Below are the code and all the weights of a small trained network. Each question names an input and a class and asks about switching units off, where a switched-off unit gives its printed mean instead of its output.

import numpy as np


def w(rows, s, z=0):
    codes = np.array(rows[::2]) - 128.0
    scale = np.full(codes.shape[1], s)
    scale[-1] = z or s
    return codes * scale


def f(y):
    return y / 2 * (1 + np.tanh(0.7978845608 * (y + 0.044715 * y**3)))


def log_softmax(a):
    a = a - a.max(-1, keepdims=True)
    return a - np.log(np.exp(a).sum(-1, keepdims=True))


def net(x, mask):
    res = np.array(x, float).reshape(1, 3) / 4 @ E
    y = f(res @ A[0][:, :-1].T + A[0][:, -1])
    res = res + np.where(mask, y, B[0][:, -1]) @ B[0][:, :-1]
    return log_softmax(res[-1] @ U[:, :-1].T + U[:, -1])


A, B = {}, {}
E = w([
[202,214,44],'x0',
[255,71,150],'x1',
[130,130,130],'x2',
],0.0092)
A[0] = w([
[76,90,217,14],'N1',
[108,2,211,56],'N2',
[107,84,154,28],'N3',
[231,54,192,99],'N4',
[116,94,123,64],'N5',
[86,51,170,5],'N6',
[25,193,120,207],'N7',
[64,101,202,126],'N8',
],0.0092,0.0025)
B[0] = w([
[168,193,78,194],'N1',
[135,179,55,242],'N2',
[126,176,139,140],'N3',
[186,61,75,254],'N4',
[146,137,154,122],'N5',
[106,212,86,181],'N6',
[163,16,2,253],'N7',
[164,127,94,207],'N8',
],0.0082,0.0057)
U = w([
[151,49,76,102],'0',
[167,218,75,94],'1',
[136,105,110,242],'2',
[101,67,163,154],'3',
[78,145,246,17],'4',
[83,165,208,2],'5',
],0.013,0.0068)

Each question gives the input, the list of numbers given to net, and the class t.
The units are the neurons (one row each of A and B). Each row of codes is followed by its name. A weight is (code - 128) times the scale printed after its matrix; where a second scale follows, it is the last column's (A, B and U).
mask holds one flag per neuron, in row order. A switched-off neuron (its flag False) gives its mean, the last column of its row in B, instead of its output. The means were averaged over made-up inputs and are rounded, as every weight is.
A unit's drop is (log p(t) with every unit on - log p(t) with that unit switched off) / (log p(t) with every unit on - log p(t) with every unit switched off).
The circuit of an input: a set's keep is (log p(t) with only the set's units on - log p(t) with every unit switched off) / (log p(t) with every unit on - log p(t) with every unit switched off). Starting from all 8 units, units are removed one at a time, each time the one whose removal leaves the highest keep (on an exact tie, the one counted first), for as long as the keep stays at least 0.8.
circuit, biggest first: the units of the circuit, biggest drop first
most important unit: the unit with the biggest drop
k most important neurons: the k neurons with the biggest drops, biggest first
drop of u: that unit's drop, to one decimal
input [-1,-1,3], class 3: circuit, biggest first : [N2; N4; N1; N6]
input [5,-7,8], class 2: most important unit : N4
input [6,-3,-7], class 2: circuit, biggest first : [N2; N1; N6]
input [2,0,0], class 3: 2 most important neurons : [N2; N1]
input [-4,3,0], class 1: circuit, biggest first : [N7; N2]
input [-7,-6,1], class 1: circuit, biggest first : [N1; N6]
input [2,3,-3], class 3: 2 most important neurons : [N7; N2]
input [-6,-7,-6], class 0: 2 most important neurons : [N7; N8]
input [4,-8,-8], class 0: drop of N7 : 0.7
input [3,-5,3], class 0: drop of N6 : 0.1
input [1,-7,1], class 0: drop of N7 : 0.9
